Below are the code and all the weights of a small trained network. Each question names an input and a class and asks about switching units off, where a switched-off unit gives its printed mean instead of its output.

import numpy as np


def w(rows, s, z=0):
    codes = np.array(rows[::2]) - 128.0
    scale = np.full(codes.shape[1], s)
    scale[-1] = z or s
    return codes * scale


def f(y):
    return np.maximum(y, 0)


def log_softmax(a):
    a = a - a.max(-1, keepdims=True)
    return a - np.log(np.exp(a).sum(-1, keepdims=True))


def net(x, mask):
    res = np.array(x, float).reshape(1, 3) / 4 @ E
    y = f(res @ A[0][:, :-1].T + A[0][:, -1])
    res = res + np.where(mask, y, B[0][:, -1]) @ B[0][:, :-1]
    return log_softmax(res[-1] @ U[:, :-1].T + U[:, -1])


A, B = {}, {}
E = w([
[133,108,151,110,160,121,49,35],'x0',
[119,40,179,229,158,117,130,140],'x1',
[117,172,248,74,172,83,103,165],'x2',
],0.019)
A[0] = w([
[58,86,194,133,203,56,138,171,19],'N1',
[122,103,124,186,141,136,62,43,105],'N2',
[154,119,102,141,130,117,155,204,212],'N3',
[114,145,164,108,104,138,155,181,157],'N4',
[120,19,101,166,135,133,128,126,129],'N5',
[143,103,135,176,149,136,165,160,159],'N6',
[121,175,122,80,148,134,106,156,141],'N7',
[122,179,152,93,92,141,171,176,135],'N8',
[136,127,231,151,181,120,164,137,38],'N9',
[143,181,100,93,58,190,117,83,184],'N10',
[143,179,38,111,118,155,169,58,234],'N11',
[157,70,116,204,108,174,127,121,138],'N12',
[121,190,83,126,112,124,173,193,148],'N13',
[112,85,116,186,115,135,227,179,178],'N14',
[154,149,39,129,74,135,125,141,161],'N15',
[116,207,127,77,136,92,98,150,129],'N16',
[118,109,148,32,144,118,79,70,107],'N17',
[90,175,150,121,96,126,207,201,224],'N18',
[114,84,94,176,126,163,64,13,89],'N19',
[120,167,75,69,81,153,135,105,181],'N20',
[122,123,115,119,149,70,166,208,90],'N21',
[118,148,94,123,127,111,165,255,254],'N22',
[115,184,133,64,164,131,42,114,141],'N23',
],0.013,0.0072)
B[0] = w([
[156,27,178,162,152,180,89,33,221],'N1',
[124,143,96,109,77,43,45,108,211],'N2',
[116,132,133,121,147,218,183,158,205],'N3',
[109,72,141,51,126,134,150,117,192],'N4',
[114,158,67,117,58,80,93,164,214],'N5',
[126,153,109,128,109,169,167,130,193],'N6',
[89,190,109,82,86,123,144,109,191],'N7',
[84,99,96,53,78,55,131,116,207],'N8',
[157,42,193,154,154,168,126,86,210],'N9',
[176,100,221,182,163,145,136,56,223],'N10',
[156,43,188,203,131,167,113,24,244],'N11',
[89,149,98,129,84,144,126,201,214],'N12',
[46,84,148,101,130,132,146,123,221],'N13',
[114,134,74,148,145,172,192,170,243],'N14',
[102,75,143,163,112,197,159,123,217],'N15',
[106,174,55,41,123,65,114,202,214],'N16',
[188,255,91,128,178,136,140,131,213],'N17',
[73,73,143,38,78,129,151,134,246],'N18',
[121,118,132,111,63,57,80,137,229],'N19',
[140,81,178,122,135,134,106,109,226],'N20',
[80,109,129,103,114,148,132,103,188],'N21',
[35,72,116,87,94,136,137,126,254],'N22',
[166,207,115,87,167,78,119,152,224],'N23',
],0.0099,0.022)
U = w([
[103,56,172,144,136,213,172,109,246],'0',
[41,121,93,91,38,57,74,172,62],'1',
[237,109,175,203,143,127,14,64,111],'2',
[182,213,106,96,190,118,130,166,2],'3',
[74,152,51,196,91,176,182,254,188],'4',
],0.012,0.0013)

Each question gives the input, the list of numbers given to net, and the class t.
The units are the neurons (one row each of A and B). Each row of codes is followed by its name. A weight is (code - 128) times the scale printed after its matrix; where a second scale follows, it is the last column's (A, B and U).
mask holds one flag per neuron, in row order. A switched-off neuron (its flag False) gives its mean, the last column of its row in B, instead of its output. The means were averaged over made-up inputs and are rounded, as every weight is.
A unit's drop is (log p(t) with every unit on - log p(t) with that unit switched off) / (log p(t) with every unit on - log p(t) with every unit switched off).
The circuit of an input: a set's keep is (log p(t) with only the set's units on - log p(t) with every unit switched off) / (log p(t) with every unit on - log p(t) with every unit switched off). Starting from the 12 units with the biggest drops (on a tie, the unit counted first), units are removed one at a time, each time the one whose removal leaves the highest keep (on an exact tie, the one counted first), for as long as the keep stays at least 0.8.
units of the circuit, in order: the units of the circuit, biggest drop first
k most important neurons: the k neurons with the biggest drops, biggest first
drop when u is switched off: that unit's drop, to one decimal
input [-8,3,0], class 4: units of the circuit, in order : (N14)
input [-6,3,0], class 4: 3 most important neurons : (N11, N14, N10)
input [1,-5,7], class 3: units of the circuit, in order : (N17, N23)
input [5,0,-4], class 2: 3 most important neurons : (N22, N18, N16)
input [-2,5,0], class 4: 2 most important neurons : (N11, N10)
input [1,6,-4], class 1: 2 most important neurons : (N2, N19)
input [-6,-7,0], class 0: 2 most important neurons : (N11, N10)
input [-5,1,2], class 0: 3 most important neurons : (N2, N5, N19)
input [-6,0,-1], class 0: 2 most important neurons : (N16, N5)
input [-4,-4,0], class 0: drop when N5 is switched off : 0.2
input [8,1,1], class 2: drop when N16 is switched off : 0.3
input [5,1,5], class 2: drop when N1 is switched off : 0.3
